Below are the code and all the weights of a small trained network. Each question names an input and a target symbol and asks about switching units off, where a switched-off unit gives its printed mean instead of its output.

import numpy as np


def w(rows, s, z=0):
    codes = np.array(rows[::2]) - 128.0
    scale = np.full(codes.shape[1], s)
    scale[-1] = z or s
    return codes * scale


def norm(h):
    return h / np.sqrt((h * h).mean(-1, keepdims=True) + 1e-5)


def f(y):
    return y / 2 * (1 + np.tanh(0.7978845608 * (y + 0.044715 * y**3)))


def softmax(a):
    e = np.exp(a - a.max(-1, keepdims=True))
    return e / e.sum(-1, keepdims=True)


def log_softmax(a):
    a = a - a.max(-1, keepdims=True)
    return a - np.log(np.exp(a).sum(-1, keepdims=True))


def net(x, mask):
    ids = ['ΓΞΣΦαδεζηλμω'.index(c) for c in x.split()]
    T = len(ids)
    res = E[ids] + P[:T]
    r = norm(res)
    for j in range(2):
        rows = slice(2 * j, 2 * j + 2)
        q, k, v = (r @ M[0][rows].T for M in (Q, K, V))
        z = softmax(np.where(np.tri(T) > 0, q @ k.T / 2**0.5, -1e9)) @ v
        o = O[0][rows]
        res = res + np.where(mask[j], z, o[:, -1]) @ o[:, :-1]
    y = f(norm(res) @ A[0][:, :-1].T + A[0][:, -1])
    res = res + np.where(mask[2:6], y, B[0][:, -1]) @ B[0][:, :-1]
    return log_softmax(norm(res)[-1] @ U[:, :-1].T + U[:, -1])


Q, K, V, O, A, B = {}, {}, {}, {}, {}, {}
E = w([
[90,149,113,128,84],'Γ',
[93,194,128,108,90],'Ξ',
[144,77,172,135,87],'Σ',
[90,141,142,135,127],'Φ',
[179,140,47,17,138],'α',
[59,114,135,105,178],'δ',
[141,143,114,151,97],'ε',
[113,177,107,108,84],'ζ',
[154,191,115,123,100],'η',
[144,163,144,124,177],'λ',
[115,190,138,127,97],'μ',
[95,195,5,156,31],'ω',
],0.025)
P = w([
[187,74,152,254,114],'0',
[45,127,91,81,76],'1',
[58,137,93,72,91],'2',
[66,140,101,68,86],'3',
[76,148,108,70,86],'4',
[81,147,115,75,81],'5',
[92,163,119,73,88],'6',
[87,150,124,77,79],'7',
[107,163,124,81,86],'8',
[100,156,131,82,79],'9',
[122,160,137,96,77],'10',
],0.0087)
Q[0] = w([
[71,249,126,105,127],'head 1',
[138,84,85,101,211],'head 1',
[152,138,154,194,136],'head 2',
[100,100,130,185,184],'head 2',
],0.012)
K[0] = w([
[150,174,137,175,163],'head 1',
[130,146,84,5,137],'head 1',
[116,156,49,89,142],'head 2',
[67,161,149,38,129],'head 2',
],0.013)
V[0] = w([
[161,128,10,73,75],'head 1',
[185,187,115,137,165],'head 1',
[101,183,147,103,150],'head 2',
[113,119,153,81,120],'head 2',
],0.012)
O[0] = w([
[87,175,162,88,5,1],'head 1',
[149,38,75,66,140,37],'head 1',
[151,159,49,106,101,12],'head 2',
[76,121,62,100,121,46],'head 2',
],0.012,0.0025)
A[0] = w([
[145,189,182,87,70,110],'neuron 1',
[163,101,72,177,87,239],'neuron 2',
[182,43,255,188,22,251],'neuron 3',
[71,155,111,180,6,129],'neuron 4',
],0.008,0.0033)
B[0] = w([
[118,53,151,178,133,207],'neuron 1',
[1,241,93,40,130,161],'neuron 2',
[104,117,155,57,142,253],'neuron 3',
[191,108,103,179,150,243],'neuron 4',
],0.0097,0.0055)
U = w([
[126,154,178,202,94,80],'Γ',
[147,74,127,160,51,115],'Ξ',
[92,39,248,72,160,169],'Σ',
[125,175,84,177,177,115],'Φ',
[155,72,107,10,58,103],'α',
[132,105,117,181,228,105],'δ',
[98,157,90,72,155,157],'ε',
[112,125,129,123,68,92],'ζ',
[90,133,116,126,84,88],'η',
[191,51,105,41,223,253],'λ',
[98,160,184,189,180,55],'μ',
[112,150,12,200,69,131],'ω',
],0.012,0.0025)

Each question gives the input, a string of symbols that net reads in full, and the target symbol t.
The units are the heads (2 rows each of Q, K, V and O) and the neurons (one row each of A and B). Each row of codes is followed by its name. A weight is (code - 128) times the scale printed after its matrix; where a second scale follows, it is the last column's (O, A, B and U).
mask holds one flag per unit, heads first, then neurons. A switched-off unit (its flag False) gives its mean, the last column of its rows in O or B, instead of its output. The means were averaged over made-up inputs and are rounded, as every weight is.
A unit's drop is (log p(t) with every unit on - log p(t) with that unit switched off) / (log p(t) with every unit on - log p(t) with every unit switched off).
The circuit of an input: a set's keep is (log p(t) with only the set's units on - log p(t) with every unit switched off) / (log p(t) with every unit on - log p(t) with every unit switched off). Starting from all 6 units, units are removed one at a time, each time the one whose removal leaves the highest keep (on an exact tie, the one counted first), for as long as the keep stays at least 0.8.
circuit, biggest first: the units of the circuit, biggest drop first
unit that matters most: the unit with the biggest drop
top k neurons: the k neurons with the biggest drops, biggest first
heads that matter: for each layer, one digit per head in row order, 1 if its drop is at least 0.15 and else 0, layers parted by /
input Φ Σ λ Γ Φ Σ δ Ξ Σ Ξ, target δ: unit that matters most -> head 1
input Ξ Σ δ Γ ζ Γ η Γ δ λ ζ, target ω: top 3 neurons -> (neuron 3; neuron 4; neuron 1)
input Γ μ Ξ λ Ξ α Γ, target Γ: circuit, biggest first -> (neuron 4; head 2)
input Ξ ζ λ ω ζ ω Ξ Γ Φ ε, target ω: heads that matter -> 01
input Φ Σ η δ ζ Σ Ξ Φ Ξ, target δ: heads that matter -> 10
input Σ Σ Σ ζ η, target μ: heads that matter -> 11
input μ λ η α ζ ε α δ δ, target α: circuit, biggest first -> (head 1; head 2)
input Ξ Γ Ξ η μ η μ ω η λ η, target ω: circuit, biggest first -> (head 2; neuron 3)
input μ ζ ω Γ ζ λ ζ α ε Φ Γ, target ε: circuit, biggest first -> (head 1; neuron 2)
input η Σ Φ Ξ Ξ Σ Φ μ μ Γ Γ, target α: heads that matter -> 10
input ε η δ Γ, target Σ: heads that matter -> 01
input λ Σ Γ Σ μ ε, target λ: heads that matter -> 10
input δ Σ μ ω μ, target Φ: circuit, biggest first -> (head 1; neuron 1)
input Σ Σ η Σ ε ε, target μ: heads that matter -> 11
input δ λ η η ε Ξ α μ Γ ζ, target Φ: heads that matter -> 10
input δ μ Ξ, target Φ: circuit, biggest first -> (head 1; head 2)
input δ Γ Σ Σ μ α μ η Φ Ξ, target Φ: circuit, biggest first -> (head 1)
input μ Γ ζ ζ ζ δ δ δ Γ μ, target ε: heads that matter -> 11
input Γ ω δ δ λ μ ε Φ Γ, target Γ: circuit, biggest first -> (head 1; neuron 4; head 2)
input ε δ Σ Γ Γ Φ δ δ Φ δ Ξ, target Σ: circuit, biggest first -> (head 2; head 1; neuron 1)
input Ξ Φ δ δ ω Ξ μ λ η Γ, target ω: circuit, biggest first -> (neuron 4)
input Γ η ε ε Σ μ Σ δ η, target Γ: heads that matter -> 00
input δ δ Φ η μ, target Φ: circuit, biggest first -> (head 1; head 2)
input Ξ ε Ξ, target ω: circuit, biggest first -> (neuron 3; neuron 4; head 2)
input α η α μ Γ δ Ξ Φ, target ω: circuit, biggest first -> (head 2; neuron 3)
